Here is a tiny trained network, its code and every weight. The questions are about switching its units off for an input and a class, where a switched-off unit gives its printed mean instead of its output.

import numpy as np


def w(rows, s, z=0):
    codes = np.array(rows[::2]) - 128.0
    scale = np.full(codes.shape[1], s)
    scale[-1] = z or s
    return codes * scale


def f(y):
    return y / 2 * (1 + np.tanh(0.7978845608 * (y + 0.044715 * y**3)))


def log_softmax(a):
    a = a - a.max(-1, keepdims=True)
    return a - np.log(np.exp(a).sum(-1, keepdims=True))


def net(x, mask):
    res = np.array(x, float).reshape(1, 4) / 4 @ E
    y = f(res @ A[0][:, :-1].T + A[0][:, -1])
    res = res + np.where(mask, y, B[0][:, -1]) @ B[0][:, :-1]
    return log_softmax(res[-1] @ U[:, :-1].T + U[:, -1])


A, B = {}, {}
E = w([
[153,169,133,134,119,123,69,123,210,98,227,35],'x0',
[173,81,145,38,175,69,125,75,148,125,71,103],'x1',
[121,135,193,107,105,194,95,117,212,88,135,238],'x2',
[187,103,70,111,102,152,186,150,121,6,204,108],'x3',
],0.012)
A[0] = w([
[140,76,144,105,135,192,217,135,66,38,153,181,140],'n1',
[109,143,164,189,72,150,34,130,109,174,164,168,97],'n2',
[212,106,119,176,71,178,105,107,152,60,140,111,115],'n3',
[150,165,184,91,134,129,108,121,178,98,131,163,83],'n4',
[133,155,158,108,131,155,101,117,148,59,135,145,141],'n5',
[90,106,196,119,156,140,78,129,140,232,82,153,254],'n6',
[157,126,94,66,137,128,168,156,105,83,143,68,58],'n7',
[84,147,130,96,166,113,87,150,151,193,139,69,96],'n8',
[64,194,87,203,155,157,65,171,89,126,135,78,69],'n9',
[182,153,105,73,131,146,129,99,227,112,193,127,189],'n10',
[69,150,36,173,158,137,141,125,64,168,129,94,101],'n11',
[146,119,2,156,151,97,171,142,115,67,181,25,51],'n12',
[168,120,218,86,134,131,56,110,170,60,182,96,159],'n13',
],0.0078,0.0035)
B[0] = w([
[207,156,55,83,71,90,182,255,169,90,167,103,238],'n1',
[80,81,142,127,159,161,172,134,145,64,77,131,196],'n2',
[131,164,127,173,190,125,121,86,118,144,158,84,208],'n3',
[152,219,175,134,145,146,94,94,41,135,109,86,182],'n4',
[151,180,146,119,206,120,187,95,161,138,110,65,184],'n5',
[147,89,212,163,92,165,53,15,33,116,125,160,250],'n6',
[96,41,145,126,79,183,83,80,150,116,98,153,192],'n7',
[205,104,104,150,151,83,184,141,135,108,148,152,168],'n8',
[184,175,142,111,199,87,144,166,170,136,164,72,184],'n9',
[172,167,107,189,205,123,115,124,92,171,152,77,228],'n10',
[129,159,56,175,143,76,107,94,141,156,152,113,191],'n11',
[37,86,147,53,54,110,129,85,116,76,115,187,244],'n12',
[134,162,153,198,161,86,90,87,90,142,149,55,227],'n13',
],0.0084,0.012)
U = w([
[212,183,36,100,98,93,237,255,212,82,158,48,201],'0',
[206,202,152,194,193,104,117,51,143,190,185,43,1],'1',
[47,118,230,96,65,137,118,80,164,99,64,164,145],'2',
],0.0073,0.00076)

Each question gives the input, the list of numbers given to net, and the class t.
The units are the neurons (one row each of A and B). Each row of codes is followed by its name. A weight is (code - 128) times the scale printed after its matrix; where a second scale follows, it is the last column's (A, B and U).
mask holds one flag per neuron, in row order. A switched-off neuron (its flag False) gives its mean, the last column of its row in B, instead of its output. The means were averaged over made-up inputs and are rounded, as every weight is.
A unit's drop is (log p(t) with every unit on - log p(t) with that unit switched off) / (log p(t) with every unit on - log p(t) with every unit switched off).
The circuit of an input: a set's keep is (log p(t) with only the set's units on - log p(t) with every unit switched off) / (log p(t) with every unit on - log p(t) with every unit switched off). Starting from the 12 units with the biggest drops (on a tie, the unit counted first), units are removed one at a time, each time the one whose removal leaves the highest keep (on an exact tie, the one counted first), for as long as the keep stays at least 0.8.
circuit, biggest first: the units of the circuit, biggest drop first
k most important neurons: the k neurons with the biggest drops, biggest first
drop when u is switched off: that unit's drop, to one decimal
input [-7,-6,6,2], class 0: circuit, biggest first => (n1)
input [2,0,-3,-1], class 0: 2 most important neurons => (n6 n13)
input [-1,-2,-8,6], class 2: 2 most important neurons => (n12 n7)
input [-6,7,-2,2], class 0: 3 most important neurons => (n12 n6 n1)
input [-4,-4,-8,0], class 0: 2 most important neurons => (n6 n13)
input [3,6,-3,5], class 2: 2 most important neurons => (n12 n7)
input [-5,7,-1,2], class 0: 3 most important neurons => (n12 n6 n1)
input [-4,7,-7,4], class 2: drop when n12 is switched off => 0.3
input [0,-4,-5,-1], class 0: drop when n10 is switched off => 0.2
input [-4,8,2,0], class 2: drop when n13 is switched off => 0.1
